Below is a small trained network, with its code and all its weights. Each question gives an input and a class and asks what happens when units are switched off, that is, made to give their printed mean instead of their output.

import numpy as np


def w(rows, s, z=0):
    codes = np.array(rows[::2]) - 128.0
    scale = np.full(codes.shape[1], s)
    scale[-1] = z or s
    return codes * scale


def f(y):
    return y / 2 * (1 + np.tanh(0.7978845608 * (y + 0.044715 * y**3)))


def log_softmax(a):
    a = a - a.max(-1, keepdims=True)
    return a - np.log(np.exp(a).sum(-1, keepdims=True))


def net(x, mask):
    res = np.array(x, float).reshape(1, 7) / 4 @ E
    y = f(res @ A[0][:, :-1].T + A[0][:, -1])
    res = res + np.where(mask, y, B[0][:, -1]) @ B[0][:, :-1]
    return log_softmax(res[-1] @ U[:, :-1].T + U[:, -1])


A, B = {}, {}
E = w([
[124,99,189,143,88,58,156,137,126,252],'x0',
[185,218,79,140,77,71,84,88,138,206],'x1',
[135,155,93,125,60,90,122,157,122,106],'x2',
[102,28,174,114,166,146,134,73,104,97],'x3',
[84,24,194,117,134,208,218,67,28,121],'x4',
[84,118,72,124,146,204,178,154,133,97],'x5',
[130,133,129,112,66,63,237,208,17,151],'x6',
],0.011)
A[0] = w([
[125,96,207,147,117,97,81,83,64,212,93],'neuron 0',
[166,207,78,138,34,30,196,172,125,137,177],'neuron 1',
[52,113,153,137,169,116,221,58,142,94,3],'neuron 2',
[92,65,128,137,170,208,200,149,107,64,25],'neuron 3',
[158,121,165,128,92,51,133,111,96,193,128],'neuron 4',
[175,187,102,151,157,119,2,111,214,107,107],'neuron 5',
],0.0087,0.0016)
B[0] = w([
[140,135,208,199,151,136,155,80,168,140,181],'neuron 0',
[126,211,125,155,90,123,149,238,110,131,253],'neuron 1',
[158,93,133,88,93,161,126,98,99,72,184],'neuron 2',
[119,28,66,113,88,122,102,157,116,116,227],'neuron 3',
[190,167,163,135,120,153,133,113,146,182,189],'neuron 4',
[131,156,56,119,146,133,95,51,247,138,251],'neuron 5',
],0.011,0.018)
U = w([
[156,214,112,146,48,59,179,243,86,182,87],'0',
[162,101,202,147,130,92,187,87,99,182,4],'1',
[131,196,60,127,169,93,2,109,226,172,246],'2',
[94,24,111,120,165,177,175,161,83,36,217],'3',
],0.0099,0.002)

Each question gives the input, the list of numbers given to net, and the class t.
The units are the neurons (one row each of A and B). Each row of codes is followed by its name. A weight is (code - 128) times the scale printed after its matrix; where a second scale follows, it is the last column's (A, B and U).
mask holds one flag per neuron, in row order. A switched-off neuron (its flag False) gives its mean, the last column of its row in B, instead of its output. The means were averaged over made-up inputs and are rounded, as every weight is.
A unit's drop is (log p(t) with every unit on - log p(t) with that unit switched off) / (log p(t) with every unit on - log p(t) with every unit switched off).
The circuit of an input: a set's keep is (log p(t) with only the set's units on - log p(t) with every unit switched off) / (log p(t) with every unit on - log p(t) with every unit switched off). Starting from all 6 units, units are removed one at a time, each time the one whose removal leaves the highest keep (on an exact tie, the one counted first), for as long as the keep stays at least 0.8.
units of the circuit, in order: the units of the circuit, biggest drop first
k most important neurons: the k neurons with the biggest drops, biggest first
drop when u is switched off: that unit's drop, to one decimal
input [2,1,-4,7,-1,-8,7], class 1: units of the circuit, in order	neuron 0
input [-3,-3,-7,-8,1,2,3], class 3: units of the circuit, in order	neuron 1; neuron 5
input [5,-1,0,-6,6,0,-5], class 1: 2 most important neurons	neuron 5; neuron 1
input [-7,-7,0,-2,0,-3,-4], class 3: 2 most important neurons	neuron 3; neuron 4
input [4,4,1,6,1,-5,-3], class 1: 2 most important neurons	neuron 0; neuron 5
input [-4,1,-5,0,5,-6,-2], class 3: 2 most important neurons	neuron 5; neuron 4
input [7,7,-2,1,6,3,2], class 1: drop when neuron 0 is switched off	0.2
input [3,-6,0,-4,-6,-8,1], class 0: drop when neuron 5 is switched off	-0.6
input [-6,6,-8,-3,7,-6,0], class 1: drop when neuron 4 is switched off	0.0
input [-1,3,2,-3,-4,6,2], class 0: drop when neuron 1 is switched off	1.6
